In the rows, zero is written as 128.
Each row of numbers stands for one node and depends on some of the facts below. Use the named rows to name the rest.

Some rows with their names:
K_288: [110 111 141 124  90 116 162 185 130 154 111 112 181 155 127 113 134 108
 108 138 157 100 139 103 127  44 127  52 211 107 195 116 154  70 118  69
 163  76 111 124 115 181  83 147 168 140  95 119  95 105 127 146]
K_184: [116 122  85 131 183 105 107 178 123  57 107 144 118 134 121  91 107 164
  74  93 106 136 140  97 132 146 115 134 139 126 145 174 155 103 164 162
 121  94 168 134 131 144 113 143 175 104 147 109 144 137  95 104]
K_361: [148 103 159 153  64 139  97 183 130 154  86 154 158 136 140  84 172 142
 115 137 104  66 151 101 104  92 131 100 165 121 144  83 168  50 102 103
 157 108  95 102 104 163  59 158 128 133 120 148 140 115 145  91]
K_87: [128 112 101 154 114 120  99 160 131 123 113 139 136 134 130 107 122 161
 141 146 114 102 131 136 122 117  91  99 155 126 154 133 136  85 137  77
 126 112  69 121 102 144  97 141 158 131 137 129 128 138 129 122]
K_284: [ 81 132 141 121 154 169 160 106 147 142 147 141 123 124 129 190 125 108
 123 132 138 150  89 124 131 141 138 172 118 116  87 102 116 133 131 129
 106 157 149 130 108 111 164  91  98 130 137 131 122 125 125 119]
K_944: [185 100 170 133  95 150  75 161 130 102  89 189 160 113 127  73 169 165
  52 117  74  93 156 108 116 127 155 138 139 144 102 128 182  67 105 208
 149 132 143 118 109 130  84 155  99 140 127 151 171 136 128  87]
K_378: [177  77 177 164  78 122 134 203 112 140 102 147 169 105 133 102 155 125
  98 104 152  76 204  79 125 100 167 130 177 127 154 123 116  85 101 130
 176  64 108 120 110 164  46 164 129 144 108 122 144 119 148  99]
K_659: [154 153 192 134  94 174  99  97 127 166  93 152 122 122 149 105 176 110
 100 125  91  99 134 115 118 149 163 150  71 123  68  65 171 113  98 189
 134 170 161 108 131 116 117 121  66 105 123 158 157 100 158  75]
K_492: [153 103  96 141 110 118  85 158 139 131 118 126 122 125 121 113 111 188
 178 129 104 103 118 124 106  81 100 101 157 130 159 157 132 121 130  60
 128 125  72 147 126 143 106 158 153 155 114 143 100 134 123 115]
K_838: [ 99 158 139  90 137 104 152 128 144 120 154 138 102 145 118 135 181  66
 189 131 142 139 111 128  91 139 153 168 116 127 133  85  78 155 104 137
 144 161 158  92 188 132 159 121 117 126 174 136 162 156 109 154]
K_323: [111 156 140 111 141 140 134 100 130 130 135 120 111 130 135 136 131  99
 134 126 132 142 109 127 126 136 134 139  92 112 105 101 122 151 129 144
 116 146 161 124 140 121 154  98 109 116 127 131 132 117 124 122]
K_428: [137 153 148  93 131 140 106  78 124  90 152 106 133 131 146 113 115  84
 131 156 148 155 124 168 124 138 102 107  58 104 100  76  86 166 134 143
  97 106 141 121 106 127 151  42 108 132 114 131 154 118 108 141]
K_365: [121 192 126 117 135 113 150  59 115 161 132 126 114 139 115 129 151  91
 128 159 123 148 121 185 162 169 143 120 105 151 121 146 143 154 116 164
 136 199 131 107 176  87 177 141 112 101 158 118 146 157 152 183]
K_71: [155  99 167 163  68 137 102 154 124 176  85 145 147 130 154  95 177 139
 110 130 109  72 166 110 113 128 151 134 125 123 121  89 151  78 102 149
 150 110 106 111 112 140  58 151 103 123 121 159 140 110 161  77]
K_223: [ 75 127 140 123 156 174 162 107 149 144 149 147 125 121 131 200 123 112
 120 132 137 150  86 125 136 145 138 178 123 116  84 100 118 128 133 127
 101 158 147 131  99 108 167  90  96 135 139 132 120 128 129 119]
K_203: [178 101 130  92 132 117  69 127 122  14 151 142 175 120 129  74 100 139
  80 154 135 153 154 176 120 123  82  84 109 126 129 133  87 126 146 162
 103  55 110 131  68 143 120  57 143 167 117 124 176 154  73 153]
K_512: [118  81 118 126 156 148 130 164 149  81 141 180 161 114 109 158 115 168
  72 121 117 146 112 123 132 126 127 161 179 143 122 168 134  88 141 148
 117 122 127 141  82 122 135 125 129 160 142 125 137 162 101 127]
K_529: [173 100 126  96 134 117  80 136 126  28 145 145 170 121 125  81 106 145
  82 148 131 150 148 163 123 122  90  95 121 131 130 144 103 119 144 161
 109  68 115 131  80 139 120  75 140 164 119 126 169 154  79 147]
K_175: [177 126 108 185 119  86 138 120  87 148 118 138 152 105 106 116 118 153
  97 148 142 118 198 177 196 170 130 105 165 173 168 226 127 119 127 133
 157 134  47 125 132  99 108 194 152 117 148  89 145 176 172 184]
K_506: [176 126 107 186 118  89 137 117  84 150 115 135 154 104 105 119 112 156
  90 148 144 118 198 178 203 167 127  98 166 171 168 229 134 119 130 134
 154 132  49 130 129  98 109 192 153 117 140  86 138 169 173 185]
K_211: [ 75 179  98 130 185 125 136 126 119 116 110 105  75 150 143 121 110 104
 123  95 126 139 115  92 132 167 126 144  73  99 115 111 142 149 163 145
 109 126 196 124 157 134 143 110 148  63 143 111 131  96 121  92]

There are 2 kinds of fact about the nodes: bebrodre, bruskel.
bebrodre: is of sort; bruskel: points at
K_506: bebrodre rodo; bruskel K_690
K_259: bebrodre trisal; bruskel K_395
K_137: bebrodre fibo; bruskel K_219
K_361: bebrodre paskifas; bruskel K_331
K_776: bebrodre fibo
K_772: bebrodre trisal; bruskel K_210
K_721: bebrodre trisal; bruskel K_58
K_360: bebrodre rodo; bruskel K_998
K_944: bebrodre fibo; bruskel K_659
K_635: bebrodre rodo; bruskel K_841
K_58: bebrodre trisal; bruskel K_997
K_478: bebrodre trisal
K_742: bebrodre fafim; bruskel K_724
K_512: bebrodre fibo
K_796: bebrodre trisal; bruskel K_835
K_732: bebrodre trisal; bruskel K_344
K_76: bebrodre paskifas; bruskel K_12
K_601: bebrodre paskifas; bruskel K_128
K_792: bebrodre paskifas
K_939: bebrodre trisal; bruskel K_772
K_120: bebrodre fafim; bruskel K_952
K_533: bebrodre trisal; bruskel K_529
K_219: bebrodre fafim; bruskel K_323
K_88: bebrodre trisal; bruskel K_786
K_490: bebrodre trisal; bruskel K_718
K_529: bebrodre fibo; bruskel K_478
K_989: bebrodre fafim; bruskel K_259
K_87: bebrodre paskifas
K_689: bebrodre trisal; bruskel K_567
K_952: bebrodre paskifas; bruskel K_780
K_352: bebrodre trisal; bruskel K_328
K_12: bebrodre trisal; bruskel K_672
K_563: bebrodre fafim
K_718: bebrodre trisal; bruskel K_548
K_109: bebrodre fibo; bruskel K_418
K_130: bebrodre trisal; bruskel K_939
K_988: bebrodre trisal
K_211: bebrodre trisal; bruskel K_518
K_175: bebrodre rodo; bruskel K_506
K_78: bebrodre drestokir; bruskel K_888
K_633: bebrodre paskifas; bruskel K_212
K_929: bebrodre trisal; bruskel K_211
K_842: bebrodre trisal; bruskel K_495
K_495: bebrodre paskifas; bruskel K_199
K_922: bebrodre rodo; bruskel K_361
K_690: bebrodre trisal; bruskel K_545
K_786: bebrodre paskifas; bruskel K_533
K_378: bebrodre rodo; bruskel K_922
K_854: bebrodre drestokir; bruskel K_263
K_128: bebrodre nimuk; bruskel K_7
K_122: bebrodre trisal; bruskel K_689
K_518: bebrodre trisal; bruskel K_827
K_997: bebrodre fibo; bruskel K_78
K_431: bebrodre trisal; bruskel K_477
K_757: bebrodre rodo; bruskel K_732
K_758: bebrodre fibo; bruskel K_838
K_672: bebrodre trisal; bruskel K_246
K_71: bebrodre drestokir; bruskel K_381
K_22: bebrodre rodo; bruskel K_854
K_248: bebrodre trisal; bruskel K_601
K_263: bebrodre rodo; bruskel K_647
K_841: bebrodre paskifas; bruskel K_203
K_465: bebrodre trisal; bruskel K_378
K_497: bebrodre trisal; bruskel K_144
K_548: bebrodre trisal; bruskel K_598
K_212: bebrodre trisal; bruskel K_202
K_95: bebrodre rodo; bruskel K_223
K_290: bebrodre trisal; bruskel K_842
K_33: bebrodre nimuk
K_788: bebrodre drestokir; bruskel K_207
K_542: bebrodre trisal; bruskel K_281
K_428: bebrodre trisal; bruskel K_635
K_852: bebrodre fibo; bruskel K_788
K_207: bebrodre trisal; bruskel K_591
K_7: bebrodre rodo; bruskel K_95
K_881: bebrodre paskifas; bruskel K_465
K_888: bebrodre trisal; bruskel K_539
K_328: bebrodre rodo; bruskel K_497
K_762: bebrodre trisal; bruskel K_852
K_288: bebrodre paskifas; bruskel K_122
K_331: bebrodre trisal; bruskel K_71
K_780: bebrodre trisal; bruskel K_558
K_293: bebrodre trisal; bruskel K_428
K_856: bebrodre drestokir; bruskel K_146
K_998: bebrodre trisal; bruskel K_796
K_567: bebrodre trisal; bruskel K_742
K_146: bebrodre fibo; bruskel K_570
K_439: bebrodre fibo; bruskel K_762
K_196: bebrodre trisal; bruskel K_184
K_838: bebrodre trisal; bruskel K_22
K_477: bebrodre nimuk; bruskel K_721
K_659: bebrodre trisal; bruskel K_431
K_668: bebrodre paskifas; bruskel K_508
K_492: bebrodre paskifas; bruskel K_633
K_710: bebrodre trisal; bruskel K_472
K_538: bebrodre trisal; bruskel K_248
K_452: bebrodre paskifas; bruskel K_758
K_184: bebrodre fibo
K_281: bebrodre nimuk; bruskel K_709
K_782: bebrodre trisal; bruskel K_490
K_401: bebrodre paskifas; bruskel K_929
K_827: bebrodre rodo; bruskel K_720
K_763: bebrodre fibo; bruskel K_290
K_591: bebrodre paskifas; bruskel K_950
K_103: bebrodre trisal; bruskel K_233
K_203: bebrodre fibo; bruskel K_318
K_368: bebrodre trisal; bruskel K_542
K_420: bebrodre trisal; bruskel K_288
K_621: bebrodre drestokir
K_539: bebrodre trisal
K_344: bebrodre fibo; bruskel K_360
K_738: bebrodre trisal; bruskel K_175
K_395: bebrodre rodo; bruskel K_76
K_246: bebrodre nimuk; bruskel K_710
K_620: bebrodre trisal; bruskel K_137
K_233: bebrodre trisal; bruskel K_88
K_720: bebrodre trisal; bruskel K_439
K_418: bebrodre trisal; bruskel K_420
K_318: bebrodre paskifas; bruskel K_103
K_472: bebrodre trisal; bruskel K_305
K_724: bebrodre paskifas; bruskel K_881
K_947: bebrodre paskifas; bruskel K_890
K_508: bebrodre trisal; bruskel K_492
K_381: bebrodre trisal; bruskel K_944
K_323: bebrodre trisal; bruskel K_87
K_365: bebrodre trisal; bruskel K_738
K_223: bebrodre trisal; bruskel K_393
K_570: bebrodre trisal; bruskel K_620
K_210: bebrodre rodo; bruskel K_757
K_890: bebrodre rodo; bruskel K_368
K_545: bebrodre nimuk; bruskel K_989
K_709: bebrodre trisal; bruskel K_563
K_144: bebrodre paskifas; bruskel K_365
K_199: bebrodre trisal; bruskel K_120
K_202: bebrodre trisal; bruskel K_130
K_284: bebrodre trisal; bruskel K_763
K_647: bebrodre trisal; bruskel K_782
K_835: bebrodre nimuk; bruskel K_231
K_558: bebrodre drestokir; bruskel K_538
K_950: bebrodre trisal; bruskel K_196
K_231: bebrodre trisal; bruskel K_947
K_305: bebrodre trisal; bruskel K_109
K_393: bebrodre drestokir; bruskel K_512
K_598: bebrodre trisal; bruskel K_352

Which node is each row?
No name comes twice in this set of rows, the named rows included.
[189 105 152 143 109 148  65 146 125  96  91 188 151 109 125  77 152 182
  55 121  68 101 154 126 129 145 141 141 128 153  99 147 183  76 116 205
 135 144 130 123 104 115  96 155 102 136 133 144 171 145 130  92] | K_997
[150  96 114 150 119  60 137 201 122  97 148 165 131 113 105 112 174 119
 185 122 163 104 190 125 110 149 143 169 184 158 186 156  40 122 107 106
 176 106  69  92 161 145  92 183 158 147 190 111 180 198 121 165] | K_263
[106 177 131  95 136  95 152 103 135 133 151 142 103 145 110 128 185  69
 181 147 135 142 117 156 110 161 152 158 117 146 133 104  92 154 101 150
 148 186 140  83 199 109 170 140 118 114 188 130 170 172 123 179] | K_548
[108 181 146 109 132 134 186  65 111 178 124  90 153 145 123 147 110  80
  78 144 153 156 116 154 180 112 149  69 130 119 131 145 172 148 126 152
 133 154 166 142 147 113 168 119 120 104  91 107  93 105 150 177] | K_672
[170 115 108 170 118  69 133 153 103 125 132 154 139 108 104 111 151 139
 144 142 146 110 196 163 158 172 136 141 171 173 178 198  85 120 115 126
 167 131  51 104 152 111 102 197 154 129 177  98 169 195 152 181] | K_328
[151  91 119 150 119  66 137 203 121  98 147 158 132 111 108 114 167 121
 179 121 161 105 187 123 110 145 143 169 179 153 185 154  42 122 111 105
 172  96  72  97 156 147  88 175 159 147 184 113 176 190 123 158] | K_22
[ 97 160 173  85 121 137 200 111 126 165 132  88 158 153 129 147 131  53
  97 125 173 146 115 108 143  72 164  81 149  98 143 100 146 141 116 137
 148 117 194 134 153 151 145 106 121 118  85 117  93  87 128 156] | K_418
[149 103 120 113 143 119 110 159 135  76 126 157 153 121 110 109 122 159
  85 117 113 137 133 127 125 116 128 126 159 142 139 169 138 107 132 163
 131 114 138 136 118 134 124 138 141 148 133 125 143 153 101 133] | K_776
[136 107 116  94 139  84 123 185 148  57 147 176 141 134  98 101 168 130
 136 121 123 136 137 127  96 123 141 151 179 151 162 150  94 109 115 156
 151 122 139 103 160 142 127 154 149 159 177 127 175 188  83 163] | K_758
[110 182 130 104 135  98 149  87 129 142 145 137 107 143 112 128 177  78
 166 152 129 145 117 166 127 167 149 149 112 148 130 121 108 154 104 157
 142 194 136  90 194 101 173 142 116 111 181 126 162 169 133 182] | K_352

The same nodes again, as new rows of numbers:
Named rows:
K_788: [197 102 128  96 141  77  86 101 105 167 103 122  91 178  83 158 161 135
 206 127 149 143  82 151 108 112]
K_763: [136 159 115 195 128 124 129  85 137 115 113 128 136 158 117 190 101  76
 107 120 104 118  97 133 135 133]
K_439: [198 116  97 119 179  89  59  77 120 145 116 154  96 202  78 160 130 112
 182  93 122 144  79 133 100 149]
K_776: [130 131 101 158 152 124 114  97 152 118 136 119 122 151 115 150 107  80
 135 117 117 123 115 138 122 159]
K_318: [ 88  83 187 203 170 126 144 117 127  81 180 124 174 128  95  44 122 131
 181 114 135 126 122 111 137  73]
K_724: [ 86 122 166  93  93 109  84 144 134  92 183 148 119 140 151 124  58 122
 139 197 168 135 117  78 135 135]
K_952: [122 168 173 174 104 104 149 106 109 107 108 160 189 158 124 194 101 123
  83 139 148 112 110 103 152  54]
K_401: [154 115 149  90 159  82  88 110 113 127 134 166 147 181  94 134 128 149
 159 121 167 134 115 109 114  88]
K_288: [ 74 119 160  90  90  69  80 147 145  91 192 138 110 156 168 118  66 129
 128 170 141 137 110  86 162 121]
K_87: [113 123 151 120 145 108 123 120 130 110 147 145 165 146 114 126 113 128
 135 132 162 124 137 111 126  92]
K_263: [100 133 137  49  94 219 159  79 165 135 195 128 168 158 119 134 154 158
 133 134 128  67  88 102  86 116]
K_395: [104 116 101  56 139  61 159 170 138  56 162  87 129 111 160 135 149 128
  86  61 114  93  86 118 106  82]
K_506: [115 127  89  54 156  98 177 162 147  75 163  88 150 113 147 141 178 128
  91  60 133  76  98 120  90  83]
K_95: [115 142 157 122  88 133 169 102 105  82 106 132 171 131 113 184 104 134
  79 118 110 101  64 114  96  62]
K_738: [149 159  77 121 163 123 158 172 148 139 150 104 123 117 164 130 207 129
 111  82 132  98 152 121 146 130]
K_709: [121 120 118 125 130 132 128 124 136 153  93 131 126 117 126 113 119 133
 115 122 113 147 171 162 136 142]
K_352: [142 167  96 113 136 183 154 134 163 170 169 119 136 139 151 129 202 139
 129 115 132  89 150 115 142 147]
K_418: [108 129 129 118  80  86  89 162 135 118 162 121  65 130 188 108 104 136
 123 147  89 147 108 109 175 157]
K_939: [103 110 119 109 124 135 128 112 145 165  80 132 131 117 124 106 104 135
 107 124 104 154 193 185 138 148]
K_718: [137 167 107 110 118 209 147 114 168 183 176 130 137 151 147 128 194 149
 139 135 130  89 146 112 143 155]
K_720: [206 120 119 103 153  98  71 115  90 168  97 164  91 169  95 129 158 167
 175 105 122 160 102 123 118 132]

Which node is each row?
No name comes twice in this set of rows, the named rows included.
[129 130 121  72 100  82 124 189 138  80 137 105  94 101 186  78 135 172
  64  89  88 129  85 105 141 107] | K_246
[105 105 122 137 150  22 154 214 100 153 189  94 119 128 167 172 212 102
 122 103 186 102 159 173 165 118] | K_989
[123 140 134 110  92 196 148  85 177 188 178  99 132 164 125 151 175 123
 178 173 146  84 116 140 134 140] | K_854
[172 122  97 134 168 100  81  84 133 134 124 142 106 183  89 155 121 100
 165 100 119 136  90 134 106 153] | K_184
[146 166  87 114 146 160 157 151 157 157 160 114 132 130 157 130 208 136
 122 101 134  91 153 118 142 141] | K_497
[107 130 139 117  73 123  83 152 129 122 157 133  67 123 173 111  84 133
 136 184 107 154 110  94 158 178] | K_567
[123 101 154 211 150 150 148 127 115 115 141 117 124 104 114  50 145 137
 172 112  93 141 123 129 145 123] | K_533
[104  89 169 165 120  89 136 151  78 179 163 130 135 140 119 161 163 118
 157 157 184 125 151 174 145 130] | K_219
[130 114 131 135 116 116 139 120 138 140 124  90 114 130 121 151 138 103
 159 149 140 123 116 156 129 120] | K_621
[110 125 148 103 131 135 102 155 120  84 154 145 138 110 129 134  70 107
 140 198 205 134 137  72 100 137] | K_361
[ 86  78 162 144 121  84 138 146  92 190 142 128 140 135 117 160 146 113
 139 152 180 134 184 203 145 137] | K_563
[141 166  99 113 129 196 151 126 165 176 172 123 136 144 150 128 202 146
 132 121 132  90 149 115 142 149] | K_598
[111 125 152 115 144 107 122 123 134 111 147 145 165 147 120 127 113 128
 129 135 164 121 141 111 130  94] | K_792
[103 129 116  97 159  30 126 181 147  79 173 111 139 138 168 127 142 117
 100  87 152 109 135 111 159  84] | K_76
[138 121 121 129 120 147 126 158 115 109 119  90  98  77 122 161 105  77
 170 209 198 134 123 118  91 158] | K_71

